Each row of numbers belongs to one of the nodes below and depends on some of the facts about them. Some rows are named. Which node is each other row?

Named rows:
[-16 -20  20  -3 -33 -40   0  45   5  41   9  38 -36 -29 -21 -22  19 -42
 -21   6  11  18 -20   9  14  32   5   1  37  20  -1  16 -22 -30  10  -7] -> Q891
[ -6  19   3  23  21  21  -5   0 -16 -31  11 -19  -7  -5  28  -1 -21   5
  24  15 -63   7  -6  -1  -9  12   2 -27   5 -32  55  -4  29 -32 -13  29] -> Q201
[ 34  29 -26 -15  48  26  15   2 -19   2   3  15   0 -13  39 -18  -7  -5
 -30 -16  33  18 -15 -48 -19   2  54 -41  16  14  76  -6  24 -11 -24  -1] -> Q472
[ 27 -26  53  14  18 -41  21   8 -29 -18 -35  29 -21 -23  14 -26   4 -13
  30  33 -28  13 -28  -7  -1   8  -2   4  24   9  25  24   1 -45  -6  29] -> Q618
[ 27  14 -53 -37  17  21   4  -3  -2  20  -1  41   0  -6   7 -20 -17   3
 -28 -21  45  16  -9 -41  14  -6  -5 -17  44  18  14 -20 -19  -6 -14 -56] -> Q118
[-21  14 -59  -1 -21  48   7   6 -11   0   4 -15  30  19  -7  -6 -30  28
  16  -4  -2  42  10 -15  44  -4 -33  14  24   2  40 -27  -4  -4  28 -26] -> Q776
[ -3   2   9 -12  14  -1  -3 -21  18   3  10  10  -5   0   0   6   8 -25
  -8  -6  -3 -33   8  -2 -10   5  -2  -4 -17 -14 -35   2  10   3 -26  -3] -> Q4
[ 58  -4  35 -25  32 -35  11 -27   2  14 -20  41 -21 -36  22 -23  12 -22
 -29  -4  55 -12 -16 -38 -40 -31  41  -8  -4  32 -31  17   1   3 -42 -13] -> Q345
[-20  -3 -12 -11  27 -40 -20   4 -11  -1  12 -22 -32   4   4  -6  10  39
 -14 -50   0  20 -32  28 -25  29  31  -4  22  -3  26   4 -27  20 -50 -42] -> Q333
[-34   1   8  35 -33 -21 -30  17   2 -13  13 -28  -1  10 -23  13  32  29
 -11   1 -10   7   7  39  -9 -27   8  25 -13   6 -19  -8  -8  21 -16   6] -> Q439
[ 40   8   4  -2 -19  -7  -7  -6 -18  -9 -14  20  -9 -14  -6 -34  -1   9
   4  44  14  11  -2 -25 -22 -33  11  -1  39  15  12  -4   5 -30 -24  -5] -> Q40
[ 11 -11  -3  -5  -7   9  -2 -28 -20  -8  -6  20   4  22 -17  -6   1   6
  11   3  -3 -28   8   1 -13 -37 -26  10 -30 -20 -50  -6  -8 -14 -16  12] -> Q307
[-33  -8  19  21 -32  -7   4  23   9   2  -1 -12   8  15 -18  25  23  11
   7   5  14  -8  12  30  12 -22  -6  31 -18  -3 -28   9 -10   9  36  14] -> Q943
[ 33   4 -25 -50  52 -26  24 -16 -12  21 -11   8 -20  -1  20 -14  -2  -7
 -18 -45  48  23 -25 -24 -14  40  41 -29  30  19  60  19  -7  29  -9 -56] -> Q986
[  8  -1 -21 -15  14  12  28  11 -21   4 -14  21   7  23  -9   3   0  12
   8 -19  23  -5  -7 -10  10 -21 -17  13 -18   6 -14   2 -14  -4  17   3] -> Q586
[-20  -5  11  16 -20  14 -12  -8  24  -6   8 -29  23  -3 -15  25   0  -6
  10  16 -23 -20  30  15   2 -15  -4   6 -32 -12 -23  -5   5  15  15  17] -> Q356
[-10  21  18  33 -19  15 -25   9   5  -3  -2 -17  18 -34   6  14  -1  20
 -16  26  18   8  10   5   1 -24  14  25   6  17 -12  -5  -2  22   2   4] -> Q640
[ -4   3 -44 -28  48  -2   8 -13 -17  17   2  37 -15   8  12 -14 -15  -1
 -13 -52 -13  -2 -20  -1  17  30 -40 -26  19 -20   0  -3 -32  -8 -21 -49] -> Q495

How the nodes are related:
flagum drudruk <- Q102,Q105,Q11,Q110,Q118,Q144,Q159,Q164,Q167,Q171,Q172,Q177,Q18,Q185,Q186,Q201,Q207,Q216,Q22,Q226,Q231,Q236,Q243,Q246,Q263,Q271,Q284,Q286,Q293,Q300,Q33,Q333,Q334,Q355,Q356,Q357,Q370,Q375,Q383,Q385,Q387,Q390,Q40,Q405,Q418,Q425,Q430,Q441,Q448,Q456,Q479,Q480,Q484,Q495,Q496,Q51,Q523,Q527,Q542,Q554,Q565,Q569,Q594,Q595,Q611,Q618,Q620,Q627,Q639,Q645,Q652,Q653,Q654,Q655,Q668,Q688,Q698,Q700,Q716,Q717,Q732,Q740,Q742,Q757,Q764,Q766,Q774,Q776,Q781,Q807,Q814,Q824,Q835,Q837,Q850,Q855,Q861,Q87,Q88,Q890,Q896,Q919,Q933,Q942,Q96,Q963,Q968,Q979,Q98,Q981,Q986
flagum kazom <- Q135,Q184,Q192,Q198,Q199,Q209,Q221,Q241,Q275,Q29,Q294,Q307,Q345,Q360,Q367,Q388,Q4,Q439,Q472,Q474,Q499,Q508,Q522,Q528,Q535,Q55,Q553,Q557,Q575,Q586,Q587,Q596,Q628,Q640,Q67,Q674,Q677,Q679,Q712,Q723,Q754,Q756,Q785,Q816,Q840,Q847,Q853,Q887,Q888,Q891,Q897,Q904,Q913,Q920,Q922,Q943,Q971,Q974,Q982,Q988,Q989
Q102 kena Q757,Q674,Q677,Q668
Q105 kena Q535
Q11 kena Q981
Q110 kena Q887
Q135 kena Q51
Q144 kena Q387,Q982,Q522
Q164 kena Q105,Q192
Q167 kena Q920,Q586,Q754,Q441,Q18
Q171 kena Q674,Q913,Q441
Q172 kena Q837,Q850,Q913
Q177 kena Q674
Q18 kena Q639,Q896,Q98
Q184 kena Q618
Q185 kena Q263,Q569
Q186 kena Q209
Q192 kena Q110
Q198 kena Q472,Q922,Q596
Q199 kena Q231
Q201 kena Q198
Q207 kena Q430,Q387,Q807
Q209 kena Q627
Q216 kena Q732
Q22 kena Q677
Q221 kena Q418,Q405
Q231 kena Q974
Q241 kena Q816,Q96,Q565,Q405
Q243 kena Q816,Q774
Q263 kena Q345
Q271 kena Q523
Q284 kena Q989,Q159
Q29 kena Q781,Q448
Q293 kena Q496
Q294 kena Q554,Q824,Q981
Q300 kena Q698,Q286
Q307 kena Q565
Q33 kena Q652
Q334 kena Q185
Q355 kena Q167
Q356 kena Q700,Q569
Q357 kena Q4
Q360 kena Q654,Q974,Q807,Q890,Q405
Q367 kena Q611,Q226,Q441,Q814
Q370 kena Q184,Q595
Q375 kena Q781,Q209,Q243
Q383 kena Q243
Q385 kena Q246
Q387 kena Q639,Q974,Q474,Q807,Q159
Q388 kena Q236,Q890
Q390 kena Q569
Q4 kena Q405
Q405 kena Q231,Q448
Q418 kena Q565,Q390,Q207
Q425 kena Q855,Q300,Q698
Q430 kena Q565,Q275,Q159
Q439 kena Q674
Q441 kena Q345
Q448 kena Q51,Q275,Q441,Q807
Q456 kena Q472,Q67,Q284,Q890
Q472 kena Q275
Q479 kena Q855
Q480 kena Q968
Q484 kena Q209,Q390,Q943
Q495 kena Q55
Q496 kena Q523,Q618,Q732
Q499 kena Q199
Q508 kena Q284,Q640,Q522
Q51 kena Q345,Q565,Q441
Q522 kena Q654
Q523 kena Q18
Q527 kena Q837,Q98
Q528 kena Q40,Q611,Q275
Q535 kena Q118
Q542 kena Q618,Q620
Q553 kena Q18,Q943
Q554 kena Q236,Q495
Q557 kena Q118,Q754
Q565 kena Q441
Q569 kena Q816,Q639,Q654,Q652
Q575 kena Q628
Q586 kena Q236,Q920
Q587 kena Q785,Q933,Q840
Q594 kena Q986,Q781
Q618 kena Q922,Q67,Q611
Q627 kena Q231,Q652
Q628 kena Q861,Q387,Q640,Q553
Q640 kena Q177,Q913,Q390
Q645 kena Q887
Q653 kena Q472,Q474,Q105,Q982
Q654 kena Q284,Q774
Q655 kena Q474,Q712
Q67 kena Q345,Q774
Q674 kena Q639
Q679 kena Q986,Q236,Q535,Q988
Q688 kena Q495
Q700 kena Q861,Q430,Q275
Q712 kena Q209
Q716 kena Q135
Q717 kena Q861,Q674
Q723 kena Q982,Q22,Q333
Q732 kena Q177,Q159
Q740 kena Q963,Q840,Q192
Q742 kena Q236,Q698,Q474
Q756 kena Q653
Q764 kena Q723
Q766 kena Q535,Q275,Q207
Q774 kena Q974
Q776 kena Q105
Q781 kena Q209
Q785 kena Q496,Q774,Q159
Q807 kena Q639,Q920,Q974,Q565
Q816 kena Q824,Q922,Q263,Q275
Q824 kena Q652
Q835 kena Q982
Q837 kena Q472,Q698,Q474
Q840 kena Q640
Q847 kena Q231
Q850 kena Q472,Q557
Q853 kena Q653,Q387
Q855 kena Q207,Q553,Q569,Q595
Q861 kena Q974,Q51
Q87 kena Q781,Q700,Q263
Q88 kena Q185
Q887 kena Q284,Q569
Q888 kena Q595
Q896 kena Q974,Q569,Q405
Q897 kena Q474,Q275
Q904 kena Q198
Q913 kena Q569,Q199
Q919 kena Q891,Q595
Q920 kena Q861,Q159
Q933 kena Q198,Q334
Q942 kena Q474
Q943 kena Q639,Q887,Q448,Q674,Q754,Q159,Q595
Q96 kena Q557,Q55
Q963 kena Q639,Q920
Q968 kena Q986,Q523,Q472,Q596
Q971 kena Q640,Q528
Q974 kena Q345
Q98 kena Q922,Q448,Q263
Q981 kena Q96,Q565
Q982 kena Q639,Q986,Q523,Q55
Q988 kena Q209
Q989 kena Q67

Which node is each row?
No name comes twice in this set of rows, the named rows included.
[-13  -2  23  20 -19  -6  -1  37  11   9  10  12  -6  -1 -11  23  27 -12
 -27 -13  29  -8  13  19   2 -15  14  15  -6  24 -17  10  -8   2  20  19] : Q553
[-24 -19   9   0 -45  -4   5  -9  31   0   6 -44  25  19 -46  26   4  -4
  22  28  -9 -10  38  21  18  12 -23  28 -17  -6 -26   8  -1  24  51   0] : Q484
[ -9 -13  -7   2   4  24  -1 -30  -2 -15   2   2  18  29 -20  10 -21 -13
  27   3 -48 -45  20   8  -3 -14 -60   1 -44 -49 -50 -10   5 -21  -2  21] : Q241
[ -2   0  22   4  22  -9   6   6  -3  -1  -2   3  -2   0  12  11  19   4
  -7 -14  18 -21  -8  10 -17 -14  23   5 -33  13 -10  13   0  10   2  16] : Q18
[ 21  16  15 -16  37 -25   4   7   5  31   5  22 -30 -34  25   0  22   3
 -64 -37  85   2 -29 -20 -17 -20  55   2  15  53  -7  19 -24  49 -31 -30] : Q639
[ 16  -4   1 -22  13   6 -11 -37  25  14   5  17 -14 -22  12  -4 -15 -43
  -1   0 -11 -32  -7  -2   3  35 -29 -21   9 -24 -25  -3  -9 -10 -13 -30] : Q824
[-21  -4 -37   8 -24  22   3  58   2  14  53  15  -6   3 -34  -6  19 -30
 -28   7 -11   5  22  13   2  15   1 -26   3  -2  19 -10  16 -43  23  23] : Q300
[ 41   4 -41 -48  40  -2  24   1 -16  36  -2  58 -26 -10  10 -23   1 -25
 -29 -49  62   7 -18 -40   8  22   5 -32  34  23  17  -1 -14  -3 -19 -57] : Q236
[ 12   4  23   8   1 -10   1  -9  -8   4 -14   9  11   2  -4  11  17  11
 -32  -2  58 -14  -6  -6 -14 -49  28  17 -20  23 -39   6   2  22 -17   2] : Q861
[ 28   7   8 -21  53   0  26  -6  -6  23  -7  33 -16 -28  39  -6   1 -16
 -25 -38  47  -2 -22 -38   1   7  12  -8  15  24   5  18  -6  13  -6 -17] : Q890
[ 42 -20  -2 -60  -8 -34   7 -36  42  31   1 -16  -4   1 -24  -9   1 -43
 -13  14  48  -3  18 -28   2  50  23 -14  26  17   1  19   1  46  20 -66] : Q209
[-26  15  19  43  -6  30  -5  -2   8 -32 -17 -43  13 -18  32  19 -24  28
  39  22 -63   6   4  21  28   1 -29  23  -2 -23  30 -14   8  -2  17  44] : Q587

Now the same nodes, written a new way:
Known rows:
[ -4 -12   3 -17  -6  14   7 -12   7 -12  -6  18   4 -10  -7  17 -23 -28
  18   5  -2  -2 -11 -27  11  11  10  -7   9 -14  11  -2 -21  18   2  -1
   3 -10   7] -> Q480
[  3 -21 -15  -2  -5 -14   6   9 -26 -14  -6  10   3  -6 -18   6  -4   7
  14   5  -8  12  28   5   4   6  10   3  12  -6 -14  -9  -4 -17 -17   9
  -8  -4  -2] -> Q177
[-22  31  -9  -6  37  15  16   2  18   3  20   4  -5 -22   3 -21  21  -1
  10   0  -9 -14   8  -8  -9   9  -3  44  -4   1 -16 -46   9 -16 -11  10
 -29   3  19] -> Q118
[-22  19  -3  -5  22   1   5  -4   8   4  18   6  -4  -8   5 -13  12 -11
  20   0  -5 -13   8 -14  -8   0  -8  41  -6  -2  -3 -16   4  -3 -15  13
 -26  -5  15] -> Q557
[ -7  13   0  -3 -12  -1  14   3   7  -1   0 -26 -16  10   1   1 -24   6
   7  -7  -6   2   9 -10   2  -9 -14  -2  11  -9  17  -3  -5  -9   0   6
   2  -9  -3] -> Q586
[ 30 -13 -11   3 -16   0   1   2 -21   3  -6   7   1 -20  -4  10  13   3
   6  11  15   5  14  17 -10  16   7  -3   2  -3 -17 -12 -10 -25   8  -1
  -1  -3  -2] -> Q390
[ 16 -17   7 -11 -20   9   1 -19   1   2  -2  12   2 -22  -7  14  -4 -24
  20  27   3   2 -16  -9   8  12   8  -8  -9  -6   5   4 -10   9  24  11
  11  -2   6] -> Q933
[-11   8 -10  -3 -37   2   5 -18  27   4  13  -8 -31   0   5  32 -10 -17
  20 -32  24  -2  15 -35  11  15 -19 -21   1  -4  20  47   9  -8  11  50
  10 -18 -17] -> Q425
[ 10 -21  -9  -6  -1   6  13 -10 -16 -12  -9  10  11   5 -20  12 -16  -4
  21  17 -10  19   2 -10  -3   1   5  -4  14 -18   5   1  -3   1  -1  16
   6  -5   5] -> Q496
[ 21 -15  -2  -5 -24  -6  10   0 -24  -2   1  -8  -4 -12   3  11   4   9
   7  24   4   9   5  17 -13   3   1  13  -8  -6   1  -8  -3 -25  14   2
  -2  -2  -3] -> Q887
[ 19 -14  -2  -4 -25 -10  11  -2 -26   1   6  -8 -11  -7   1  11   6   9
  11  25   7   7   1   9 -15   6   3  20  -6  -8   6  -2   1 -16  21   9
   1  -1  -2] -> Q110
[-30  15   7  -6  35  -5  12 -11  16   5  25  -1 -16  -8   3  -9  15 -23
  19  -6   3 -19   2 -32  -7  10 -11  49  -8  -5  10   5   7  11   3  10
 -20  -5   8] -> Q776
[ 28   1  -8   4  20  29  16 -30   0  -4  -3  14   7 -17 -21 -10  -2  14
   3  26 -17  20 -15  -9  -5  14   5  -7  11 -11   0 -18   6 -16  20  28
  26   2  21] -> Q620
[ 26  -9  17   5 -12  13   1 -16  -9  14  -7  -4  11 -18   1   3  -6   0
   7  14 -16   7  -5   9   1   2   2  -6  -5  -2   1   0  -4  -4  22   3
   8  -1  11] -> Q243
[  0  -8   7  13  -4  12  13  -4  11   9  -3 -10 -10  -4   9  25 -17 -12
  -4 -26  11  -8  20 -19   4  21  -9 -10   3  -3  20  39  -6  13  14  -7
   6 -20 -13] -> Q655
[ 10 -10  -7  -3 -25  20 -11 -30  -6  -2  13  26  19   3  -4  28 -11  -3
  17 -14   2  20  -8 -27 -16  -2  -3  13  -4  -3  16  40  12   7   5  46
  -1 -18  22] -> Q370
[ 31   4 -17  12  29  56  22 -22  -3   4 -16   8  11 -23 -28 -10   1  25
  -2  38 -21  16  -9   8  -3  21  13 -15  19  -2 -10 -29  14 -22   2  27
  23   0  28] -> Q611
[ 30   1 -10  17  29  35  12 -25 -11  11  -7   1  10 -13 -29 -13   0  26
   2  27 -20  14  -6   4  -1  10   0 -15  19  -4  -2  -5  18 -13   3  23
  25   1  26] -> Q814

Which node is each row?
No name comes twice in this set of rows, the named rows included.
[ 11   9 -17  -2   9  62  28   7  12   7 -16   3  12 -41 -13  12   4  21
  -4  33 -24   2   8  26   9  18  18 -15   1  16 -23 -58  14 -33   0   3
  -7   5  14] : Q275
[ 13  -9 -11  -9  -5   8  -3   1  -5 -13 -10  19  20 -15 -14   1 -11   1
  15   7 -17  16   6   2   9   7  12 -15  17 -11 -20 -34 -20 -13  -6   8
  -8   3  10] : Q523
[-24  -3   6  -2   4  13  11 -11   7  11   6  -7   1  -4   3  12  -8 -26
  24   9   7 -17   0 -13  -1  -2  -6  14 -15   3  22  35  14  30  -7   4
 -10 -14   6] : Q766
[ -6 -13  24  -4 -20  -4  13 -16  -5   9   3 -20 -11   7   2  14 -30 -14
  20  17  -4   2  -8 -14   0 -13 -11   4 -10 -13  35  36   6  18  18   9
   9  -9  -3] : Q456
[ 29 -15  19  19   1   3 -10  -9  -8  13  -1   1  11  -8  11  10  -4   2
 -12 -37   3   0  15 -13  -9  17  -9   2   1  -8   4  30 -23  11  28 -23
  10 -15   1] : Q186
[ 10   0 -20  -8  -2  25  23  20 -11 -12 -11  -5  10 -17 -11  12  -4  36
  -2  22 -24  19  21  29   1  -2  14   3   7   2 -23 -61   8 -45  -2   8
 -15   5   4] : Q159
[ 10 -14   5   6 -19   3  -9  -6 -19  15  -1  -8   5  -5  -6  13  -6  -4
  21  11   4   3   8   9   0  -5  -8 -12  -4   0   1  30   7   5  -2   1
   1  -7   4] : Q418
[ -5 -13   6  -4 -24 -18   0  -6 -13  -3  -1 -10  -9  14  -3   6 -22 -13
  24   2   4  -2   3 -12   2  -7 -11   0   7 -14  19  31  -9  15  -6   0
   0 -12  -5] : Q144
[ 15 -16  15   7 -14  -9 -11 -13 -14  17  -1  -3  16  -6  -2   9  -9 -10
  22   1 -14  10   8   6   4  -4 -12 -12  -4  -9   3  24  -8   5  13   3
   5  -3   4] : Q896
[ 17  -3 -16  11  24  53  28 -16   2   7 -13   8   4 -22 -29   2   1  14
   2  33  -6  -1  -6   0  -1  22  15 -11  13   4  -1  -8  22  -7  -2  18
  18  -7  18] : Q40
[ 21 -20  27  16  -6   1  -8 -18  -8  15   1  -3  12  -3  11  12 -16 -10
  -1 -27   3   0   6 -15  -8   9  -8   3  -2  -9  18  46 -17  22  26 -17
  11 -14   1] : Q375
[-13  -9   6   3  -6  -2   8 -14  12  13   5  -8 -18  -2   3  19  -2 -33
  25  -2  13 -10  11 -19   6  13 -13 -11  -4  -7  16  39   3  15   5  20
   5 -10  -9] : Q172
[-12  29 -11 -10   1  -8 -13  -1   5  -3   6   7 -12  -5  -2 -26   4  -3
  22  -1  15 -18  -3 -16  -3   2  -7  24  13  -2  -3 -14 -11   2 -37   1
 -13  -9  22] : Q96

Now the same nodes, written a new way:
Known rows:
[  -7  -23  -22  -22  -22    7  -31    3 -101   11   61    7   -3] -> Q367
[ 17 -35  11 -26 -32  -3 -30 -13 -21 -21  60  -7 -18] -> Q333
[ 13 -36  -3  33 -25  12 -26  -2 -19  11  67  36 -20] -> Q118
[  4 -26   9 -14 -12  -3 -45 -14 -48  13  61 -30 -31] -> Q835
[  5 -35  -8  -4  22  25 -39   2 -57 -37  60 -40 -24] -> Q627
[-10 -28   0 -10   2  12 -10   3 -76   0  48  -8  -3] -> Q971
[ -6 -28 -12  -5 -24   6 -12  -1 -80   8  45  41 -13] -> Q528
[-14 -28   0 -14  12  -6 -22   6 -40  -7  55 -27 -16] -> Q575
[ -6 -46   5  15 -17 -41 -18  10 -10 -33  67  18  -7] -> Q159
[-14 -32 -13  12  -3 -10 -12 -14  20 -56  53  41 -20] -> Q698
[ -7 -26  -4  12 -12   5 -21  -8 -44  22  47   1 -22] -> Q850
[ -6 -28 -13   2  -1   1  -9 -12  -4 -42  60  31 -21] -> Q286
[ -1 -26 -29  -4 -29   7 -30   8 -52   0  57 -42 -25] -> Q307
[-10 -24 -16  -4  18  -8 -45   3 -75 -15  52 -62   9] -> Q360
[ -4 -46 -11   3  -3 -22 -32   4 -54 -46  63 -13   7] -> Q774
[  5 -25  12 -30 -22   3 -26 -16 -42  -9  57 -25 -19] -> Q764
[ 14 -37   4   2  17  33 -63   1 -40 -23  52  12 -17] -> Q988
[ -6 -33 -11  -5  14   7 -37  -2 -84 -28  56 -21 -15] -> Q383

Rows to name:
No name comes twice in this set of rows, the named rows included.
[ -7 -43  -6  18 -14 -15  -9 -12 -24 -12  39  28 -16] : Q472
[-21 -27   6  -4   6  -6 -34   9 -45   5  75 -22 -34] : Q943
[ -7 -38  16 -17 -13 -12 -12   9 -31 -21  61 -18 -16] : Q177
[ 15 -50   9   8 -22  -7 -44 -12  -4 -10  53  30 -33] : Q986
[ -8 -51 -13   8 -29 -13  -6 -12 -65 -33  54  33 -42] : Q922
[ -2 -19 -13   3   6  -7 -49 -11 -56  -9  59 -19   4] : Q388
[ -12  -25   -8  -19   -6   -4  -30  -10 -109  -12   66   29  -12] : Q542
[-14 -24   3  -3   4  -6 -32  -3 -41  20  42 -24 -12] : Q853
[  2 -21   7  19   0  18 -26  -6 -44  24  57  14  -2] : Q776
[  6 -29  -3 -21  29  39 -56   1 -56 -34  54   2 -19] : Q186
[ -4 -26  -9  -3  -1 -17 -45  -4 -30  -4  58 -15   0] : Q586
[-18 -22 -15  -2  13   6 -25  -2 -50   8  33  11  -8] : Q897
[  5 -30   4 -18  19  18 -72  -7 -62   2  50 -10 -27] : Q594

